Here is a tiny trained network, its code and every weight. The questions are about switching its units off for an input and a class, where a switched-off unit gives its printed mean instead of its output.

import numpy as np


def w(rows, s, z=0):
    codes = np.array(rows[::2]) - 128.0
    scale = np.full(codes.shape[1], s)
    scale[-1] = z or s
    return codes * scale


def f(y):
    return y / 2 * (1 + np.tanh(0.7978845608 * (y + 0.044715 * y**3)))


def log_softmax(a):
    a = a - a.max(-1, keepdims=True)
    return a - np.log(np.exp(a).sum(-1, keepdims=True))


def net(x, mask):
    res = np.array(x, float).reshape(1, 3) / 4 @ E
    y = f(res @ A[0][:, :-1].T + A[0][:, -1])
    res = res + np.where(mask, y, B[0][:, -1]) @ B[0][:, :-1]
    return log_softmax(res[-1] @ U[:, :-1].T + U[:, -1])


A, B = {}, {}
E = w([
[142,254,10,166],'x0',
[119,67,75,106],'x1',
[254,101,102,176],'x2',
],0.0092)
A[0] = w([
[157,6,213,123,186],'neuron 0',
[130,95,129,86,52],'neuron 1',
[54,228,56,175,255],'neuron 2',
[64,170,175,144,154],'neuron 3',
[202,130,147,162,93],'neuron 4',
[141,178,158,138,166],'neuron 5',
[116,71,156,149,87],'neuron 6',
[89,80,188,159,107],'neuron 7',
[110,191,97,171,148],'neuron 8',
[107,119,68,156,84],'neuron 9',
[79,129,100,62,67],'neuron 10',
[138,146,54,123,157],'neuron 11',
[62,143,132,110,57],'neuron 12',
[35,172,147,114,56],'neuron 13',
[254,122,142,215,213],'neuron 14',
[57,74,195,158,177],'neuron 15',
[141,104,158,132,88],'neuron 16',
],0.014,0.0053)
B[0] = w([
[159,78,117,79,250],'neuron 0',
[111,241,123,49,137],'neuron 1',
[188,94,170,105,227],'neuron 2',
[125,27,73,97,171],'neuron 3',
[85,127,55,82,166],'neuron 4',
[95,106,183,69,147],'neuron 5',
[154,174,109,117,159],'neuron 6',
[181,167,135,57,176],'neuron 7',
[166,113,130,70,174],'neuron 8',
[152,200,169,52,144],'neuron 9',
[85,77,83,114,150],'neuron 10',
[147,93,145,30,173],'neuron 11',
[126,133,75,146,153],'neuron 12',
[93,66,1,117,174],'neuron 13',
[74,59,76,111,235],'neuron 14',
[170,123,132,122,203],'neuron 15',
[114,162,111,56,142],'neuron 16',
],0.0087,0.016)
U = w([
[149,67,2,129,113],'0',
[164,81,101,97,254],'1',
[221,113,111,71,43],'2',
[194,51,127,187,216],'3',
[101,168,146,177,8],'4',
[35,173,164,181,38],'5',
[182,248,136,220,49],'6',
],0.0096,0.0066)

Each question gives the input, the list of numbers given to net, and the class t.
The units are the neurons (one row each of A and B). Each row of codes is followed by its name. A weight is (code - 128) times the scale printed after its matrix; where a second scale follows, it is the last column's (A, B and U).
mask holds one flag per neuron, in row order. A switched-off neuron (its flag False) gives its mean, the last column of its row in B, instead of its output. The means were averaged over made-up inputs and are rounded, as every weight is.
A unit's drop is (log p(t) with every unit on - log p(t) with that unit switched off) / (log p(t) with every unit on - log p(t) with every unit switched off).
The circuit of an input: a set's keep is (log p(t) with only the set's units on - log p(t) with every unit switched off) / (log p(t) with every unit on - log p(t) with every unit switched off). Starting from the 12 units with the biggest drops (on a tie, the unit counted first), units are removed one at a time, each time the one whose removal leaves the highest keep (on an exact tie, the one counted first), for as long as the keep stays at least 0.8.
units of the circuit, in order: the units of the circuit, biggest drop first
most important unit: the unit with the biggest drop
top k neurons: the k neurons with the biggest drops, biggest first
drop of u: that unit's drop, to one decimal
input [-4,-3,7], class 0: most important unit	neuron 14
input [-5,-2,-1], class 2: units of the circuit, in order	(neuron 14; neuron 7)
input [1,-5,6], class 0: top 2 neurons	(neuron 14; neuron 4)
input [-7,-2,-6], class 2: top 2 neurons	(neuron 7; neuron 14)
input [6,0,-5], class 2: top 2 neurons	(neuron 2; neuron 14)
input [-2,-2,-6], class 0: top 2 neurons	(neuron 13; neuron 3)
input [-7,0,-4], class 2: top 2 neurons	(neuron 7; neuron 14)
input [-4,-4,-7], class 0: top 2 neurons	(neuron 13; neuron 3)
input [-2,0,7], class 0: top 3 neurons	(neuron 14; neuron 4; neuron 2)
input [3,-7,-7], class 0: top 3 neurons	(neuron 13; neuron 3; neuron 12)
input [1,-1,-3], class 3: top 2 neurons	(neuron 14; neuron 4)
input [-3,2,-1], class 3: top 2 neurons	(neuron 11; neuron 4)
input [-5,8,-8], class 0: top 2 neurons	(neuron 13; neuron 10)
input [5,8,-5], class 1: most important unit	neuron 2
input [7,7,-6], class 1: top 2 neurons	(neuron 2; neuron 9)
input [8,-5,-7], class 2: drop of neuron 11	0.3
input [7,8,3], class 1: drop of neuron 15	0.2
input [3,0,2], class 3: drop of neuron 0	0.2
